Here is a tiny trained network, its code and every weight. The questions are about switching its units off for an input and a class, where a switched-off unit gives its printed mean instead of its output.

import numpy as np


def w(rows, s, z=0):
    codes = np.array(rows[::2]) - 128.0
    scale = np.full(codes.shape[1], s)
    scale[-1] = z or s
    return codes * scale


def norm(h):
    return h / np.sqrt((h * h).mean(-1, keepdims=True) + 1e-5)


def f(y):
    return np.maximum(y, 0)


def log_softmax(a):
    a = a - a.max(-1, keepdims=True)
    return a - np.log(np.exp(a).sum(-1, keepdims=True))


def net(x, mask):
    res = np.array(x, float).reshape(1, 3) / 4 @ E
    u = 0
    for l in range(4):
        y = f(norm(res) @ A[l][:, :-1].T + A[l][:, -1])
        res = res + np.where(mask[u : u + 7], y, B[l][:, -1]) @ B[l][:, :-1]
        u += 7
    return log_softmax(norm(res)[-1] @ U[:, :-1].T + U[:, -1])


A, B = {}, {}
E = w([
[105,125,112,153,144,91,181,192,103,136,48],'x0',
[130,86,86,194,143,87,161,164,143,131,206],'x1',
[89,143,147,250,110,116,112,134,127,118,127],'x2',
],0.018)
A[0] = w([
[152,109,143,126,113,144,123,104,133,126,174,43],'L0N1',
[174,121,150,144,158,82,144,73,118,132,201,72],'L0N2',
[115,192,191,228,99,133,76,58,137,127,49,104],'L0N3',
[142,116,137,127,148,143,89,106,132,149,168,146],'L0N4',
[116,144,160,251,116,136,89,104,132,124,113,3],'L0N5',
[128,115,154,197,145,151,91,129,99,153,129,38],'L0N6',
[148,141,179,100,136,175,82,108,123,146,42,230],'L0N7',
],0.012,0.0033)
B[0] = w([
[76,169,83,74,115,131,97,164,141,68,91,177],'L0N1',
[104,119,76,29,95,172,132,109,145,168,117,203],'L0N2',
[173,10,138,117,170,240,52,215,91,158,168,254],'L0N3',
[1,178,145,129,75,157,98,154,84,106,128,194],'L0N4',
[96,245,117,147,111,50,183,24,144,91,66,236],'L0N5',
[115,168,170,88,77,41,126,132,113,122,153,179],'L0N6',
[87,214,119,216,79,13,172,87,135,89,138,254],'L0N7',
],0.0099)
A[1] = w([
[151,163,152,132,88,168,98,28,153,105,229,187],'L1N1',
[146,113,104,138,170,90,168,97,123,173,95,81],'L1N2',
[197,54,161,146,176,215,65,145,62,137,115,62],'L1N3',
[134,145,131,129,130,130,98,75,142,87,170,66],'L1N4',
[230,31,139,142,209,144,159,179,135,155,132,33],'L1N5',
[154,140,145,144,117,130,109,84,146,125,112,76],'L1N6',
[122,88,191,147,174,249,31,188,74,162,66,5],'L1N7',
],0.012,0.0017)
B[1] = w([
[108,101,156,164,158,114,80,94,126,144,196,249],'L1N1',
[142,147,165,155,134,139,83,159,109,142,111,167],'L1N2',
[182,162,157,126,80,72,150,79,224,207,87,143],'L1N3',
[143,112,207,93,127,146,114,100,141,102,142,186],'L1N4',
[138,93,180,159,67,102,94,78,79,189,167,158],'L1N5',
[211,121,72,154,149,101,142,113,110,159,154,152],'L1N6',
[84,111,72,89,156,170,118,153,6,56,175,176],'L1N7',
],0.014,0.011)
A[2] = w([
[128,62,98,135,180,207,82,123,132,119,185,6],'L2N1',
[61,91,139,100,172,181,135,186,121,143,115,188],'L2N2',
[88,74,137,201,165,152,148,131,194,119,143,70],'L2N3',
[139,74,56,81,132,216,161,151,209,123,152,8],'L2N4',
[136,64,133,84,116,150,103,210,153,197,147,85],'L2N5',
[143,139,144,116,110,142,122,163,224,142,4,93],'L2N6',
[210,11,155,151,101,150,149,171,124,247,94,94],'L2N7',
],0.014,0.0016)
B[2] = w([
[188,87,169,77,88,190,144,161,169,186,91,254],'L2N1',
[148,96,74,153,186,163,94,114,123,107,131,185],'L2N2',
[179,147,180,6,129,140,151,68,171,131,64,168],'L2N3',
[96,152,41,34,128,132,125,172,175,247,124,200],'L2N4',
[162,111,100,151,136,168,67,182,143,107,166,211],'L2N5',
[73,98,166,218,132,47,178,99,110,222,145,159],'L2N6',
[99,190,201,192,87,162,78,123,29,73,189,231],'L2N7',
],0.012,0.0068)
A[3] = w([
[79,143,126,91,111,205,131,97,140,103,164,228],'L3N1',
[126,199,155,172,94,35,248,124,173,136,49,124],'L3N2',
[140,165,132,142,96,115,121,14,249,122,178,71],'L3N3',
[175,108,152,94,141,64,186,48,140,124,162,57],'L3N4',
[114,165,101,158,128,102,222,173,50,90,32,246],'L3N5',
[173,190,157,156,112,74,149,224,129,199,105,220],'L3N6',
[50,158,196,154,99,67,163,118,164,183,168,151],'L3N7',
],0.014,0.0011)
B[3] = w([
[178,150,153,197,112,63,178,134,127,144,120,217],'L3N1',
[193,80,246,130,95,126,100,164,128,209,135,250],'L3N2',
[89,159,4,140,179,117,159,161,76,90,63,243],'L3N3',
[77,134,101,191,125,152,110,92,174,96,176,185],'L3N4',
[102,73,113,107,172,130,206,192,219,119,91,222],'L3N5',
[164,96,177,121,100,161,78,36,125,133,113,190],'L3N6',
[139,173,100,55,149,118,144,50,164,80,115,250],'L3N7',
],0.016,0.014)
U = w([
[83,237,11,129,156,53,149,33,169,60,117,156],'0',
[123,116,194,196,64,166,63,142,49,102,228,188],'1',
[174,77,236,129,112,89,152,120,220,165,81,218],'2',
[67,55,83,165,175,152,187,254,122,63,94,43],'3',
[131,132,18,55,78,157,105,201,196,220,199,8],'4',
],0.01,0.0016)

Each question gives the input, the list of numbers given to net, and the class t.
The units are the neurons (one row each of A and B). Each row of codes is followed by its name. A weight is (code - 128) times the scale printed after its matrix; where a second scale follows, it is the last column's (A, B and U).
mask holds one flag per neuron, layer by layer. A switched-off neuron (its flag False) gives its mean, the last column of its row in B, instead of its output. The means were averaged over made-up inputs and are rounded, as every weight is.
A unit's drop is (log p(t) with every unit on - log p(t) with that unit switched off) / (log p(t) with every unit on - log p(t) with every unit switched off).
The circuit of an input: a set's keep is (log p(t) with only the set's units on - log p(t) with every unit switched off) / (log p(t) with every unit on - log p(t) with every unit switched off). Starting from the 12 units with the biggest drops (on a tie, the unit counted first), units are removed one at a time, each time the one whose removal leaves the highest keep (on an exact tie, the one counted first), for as long as the keep stays at least 0.8.
units of the circuit, in order: the units of the circuit, biggest drop first
most important unit: the unit with the biggest drop
top k neurons: the k neurons with the biggest drops, biggest first
k most important neurons of layer l: the k neurons of layer l with the biggest drops, biggest first
drop of u: that unit's drop, to one decimal
input [1,-7,3], class 3: most important unit	L1N7
input [5,-7,3], class 3: units of the circuit, in order	(L1N7, L0N3)
input [-1,1,-6], class 4: top 2 neurons	(L0N5, L0N7)
input [2,3,6], class 2: units of the circuit, in order	(L0N5, L3N2)
input [6,0,1], class 3: top 4 neurons	(L0N7, L0N5, L0N3, L1N7)
input [8,-5,5], class 3: top 2 neurons	(L0N3, L1N7)
input [0,-1,6], class 1: top 4 neurons	(L0N3, L1N7, L0N7, L3N3)
input [2,0,3], class 3: 2 most important neurons of layer 1	(L1N7, L1N1)
input [4,5,0], class 1: 2 most important neurons of layer 0	(L0N5, L0N7)
input [-8,8,0], class 4: 3 most important neurons of layer 0	(L0N7, L0N5, L0N2)
input [-7,-5,0], class 0: top 2 neurons	(L0N7, L3N3)
input [-7,1,8], class 0: top 3 neurons	(L0N5, L0N6, L3N3)
input [3,-6,4], class 3: top 3 neurons	(L1N7, L0N3, L0N7)
input [-2,1,5], class 0: units of the circuit, in order	(L0N5)
input [4,0,6], class 3: top 2 neurons	(L0N3, L0N7)
input [1,-8,8], class 3: top 4 neurons	(L1N7, L0N3, L1N1, L0N5)
input [-3,0,1], class 1: 2 most important neurons of layer 0	(L0N7, L0N4)
input [7,1,6], class 2: top 2 neurons	(L0N5, L0N6)
input [-1,7,-1], class 4: top 3 neurons	(L0N7, L0N5, L0N3)
input [3,7,8], class 2: most important unit	L3N2
input [-3,-3,2], class 1: top 2 neurons	(L0N3, L1N7)
input [-5,2,-3], class 4: top 2 neurons	(L0N7, L0N5)
input [-6,-5,1], class 1: top 2 neurons	(L0N3, L0N5)
input [4,4,-4], class 1: 2 most important neurons of layer 0	(L0N7, L0N5)
input [-6,5,7], class 0: drop of L2N3	0.0
input [7,-7,1], class 3: drop of L0N3	2.8
input [-6,-6,-1], class 0: most important unit	L0N7
